Below are the code and all the weights of a small trained network. Each question names an input and a class and asks about switching units off, where a switched-off unit gives its printed mean instead of its output.

import numpy as np


def w(rows, s, z=0):
    codes = np.array(rows[::2]) - 128.0
    scale = np.full(codes.shape[1], s)
    scale[-1] = z or s
    return codes * scale


def f(y):
    return np.maximum(y, 0)


def log_softmax(a):
    a = a - a.max(-1, keepdims=True)
    return a - np.log(np.exp(a).sum(-1, keepdims=True))


def net(x, mask):
    res = np.array(x, float).reshape(1, 7) / 4 @ E
    y = f(res @ A[0][:, :-1].T + A[0][:, -1])
    res = res + np.where(mask, y, B[0][:, -1]) @ B[0][:, :-1]
    return log_softmax(res[-1] @ U[:, :-1].T + U[:, -1])


A, B = {}, {}
E = w([
[127,127,127,130],'x0',
[126,127,132,127],'x1',
[74,115,165,132],'x2',
[130,255,181,116],'x3',
[128,128,128,129],'x4',
[181,92,195,186],'x5',
[147,116,143,87],'x6',
],0.0094)
A[0] = w([
[18,117,114,64,42],'N1',
[184,133,156,151,64],'N2',
[124,192,140,138,87],'N3',
[161,138,134,210,210],'N4',
[167,170,51,113,113],'N5',
[100,164,53,103,79],'N6',
[125,83,127,111,32],'N7',
[113,164,230,69,4],'N8',
[114,86,100,95,74],'N9',
[227,140,97,118,200],'N10',
[66,177,128,187,131],'N11',
[83,87,137,124,77],'N12',
[136,98,63,160,132],'N13',
[207,115,179,182,45],'N14',
[199,114,164,168,75],'N15',
[66,139,126,131,221],'N16',
[118,192,163,157,49],'N17',
[46,103,131,159,205],'N18',
[138,33,130,137,30],'N19',
[115,169,19,40,57],'N20',
[107,129,84,93,60],'N21',
[54,146,95,114,247],'N22',
[186,125,170,189,46],'N23',
[209,124,114,57,143],'N24',
[145,146,74,194,171],'N25',
[72,94,197,103,198],'N26',
[176,95,212,186,59],'N27',
[144,83,80,142,131],'N28',
[129,162,166,161,103],'N29',
[80,38,123,111,58],'N30',
[131,134,159,117,232],'N31',
[236,88,139,97,155],'N32',
[109,131,125,152,214],'N33',
[128,162,152,122,66],'N34',
[137,172,175,115,26],'N35',
[149,244,152,102,27],'N36',
[64,134,130,173,212],'N37',
[121,104,104,142,65],'N38',
[120,147,102,186,122],'N39',
],0.011,0.0036)
B[0] = w([
[76,58,215,192,198],'N1',
[134,74,138,129,162],'N2',
[167,142,65,178,196],'N3',
[80,90,219,28,204],'N4',
[106,67,217,64,196],'N5',
[77,45,176,204,202],'N6',
[94,183,61,119,150],'N7',
[167,157,59,164,198],'N8',
[159,218,70,160,168],'N9',
[201,141,177,69,211],'N10',
[178,129,118,110,192],'N11',
[187,184,109,160,156],'N12',
[152,178,71,140,191],'N13',
[41,70,138,180,195],'N14',
[57,70,153,174,186],'N15',
[123,142,179,110,199],'N16',
[140,161,71,154,193],'N17',
[234,188,144,88,198],'N18',
[146,185,33,133,201],'N19',
[56,32,193,219,247],'N20',
[92,44,175,154,166],'N21',
[123,86,211,143,234],'N22',
[32,58,137,176,182],'N23',
[254,127,222,66,193],'N24',
[212,197,192,59,176],'N25',
[208,135,218,49,199],'N26',
[31,38,148,195,210],'N27',
[154,178,45,127,195],'N28',
[133,170,69,108,177],'N29',
[139,219,45,156,198],'N30',
[153,173,102,71,193],'N31',
[139,147,176,122,211],'N32',
[139,183,204,52,173],'N33',
[108,192,54,181,162],'N34',
[122,128,58,187,175],'N35',
[131,185,64,183,254],'N36',
[196,158,234,68,191],'N37',
[110,162,58,169,149],'N38',
[202,170,146,67,152],'N39',
],0.0058,0.0066)
U = w([
[2,60,171,160,66],'0',
[193,144,183,46,224],'1',
[150,198,25,161,2],'2',
[168,137,171,34,255],'3',
],0.0083,0.0041)

Each question gives the input, the list of numbers given to net, and the class t.
The units are the neurons (one row each of A and B). Each row of codes is followed by its name. A weight is (code - 128) times the scale printed after its matrix; where a second scale follows, it is the last column's (A, B and U).
mask holds one flag per neuron, in row order. A switched-off neuron (its flag False) gives its mean, the last column of its row in B, instead of its output. The means were averaged over made-up inputs and are rounded, as every weight is.
A unit's drop is (log p(t) with every unit on - log p(t) with that unit switched off) / (log p(t) with every unit on - log p(t) with every unit switched off).
The circuit of an input: a set's keep is (log p(t) with only the set's units on - log p(t) with every unit switched off) / (log p(t) with every unit on - log p(t) with every unit switched off). Starting from the 12 units with the biggest drops (on a tie, the unit counted first), units are removed one at a time, each time the one whose removal leaves the highest keep (on an exact tie, the one counted first), for as long as the keep stays at least 0.8.
units of the circuit, in order: the units of the circuit, biggest drop first
k most important neurons: the k neurons with the biggest drops, biggest first
drop of u: that unit's drop, to one decimal
input [2,4,-1,5,2,-4,0], class 2: units of the circuit, in order => [N36; N4]
input [-4,6,0,-4,3,8,1], class 0: most important neuron => [N27]
input [0,-7,-4,0,-2,-5,0], class 0: units of the circuit, in order => [N20; N6]
input [-1,0,3,-1,5,-7,4], class 0: 2 most important neurons => [N20; N1]
input [-5,6,8,-6,-6,-6,-1], class 1: 2 most important neurons => [N18; N26]
input [2,3,7,0,-2,-8,6], class 0: 2 most important neurons => [N1; N20]
input [8,4,-4,-4,3,-5,-1], class 0: 4 most important neurons => [N20; N6; N26; N21]
input [-6,1,-1,4,5,5,5], class 0: 2 most important neurons => [N27; N14]
input [-1,-3,2,-8,7,6,0], class 2: 2 most important neurons => [N19; N30]
input [-8,7,-6,5,0,-6,4], class 0: 2 most important neurons => [N20; N6]
input [4,2,2,-8,-8,-7,2], class 2: 3 most important neurons => [N30; N9; N28]
input [-7,2,7,-8,6,-3,-3], class 2: drop of N30 => 0.3
input [0,2,2,5,-1,3,-1], class 2: drop of N4 => -0.1
input [4,-5,-7,-4,2,-8,-3], class 0: units of the circuit, in order => [N20]
input [1,8,-2,-4,8,7,4], class 0: drop of N27 => 0.3
input [0,3,1,5,8,-2,-5], class 2: drop of N24 => 0.3
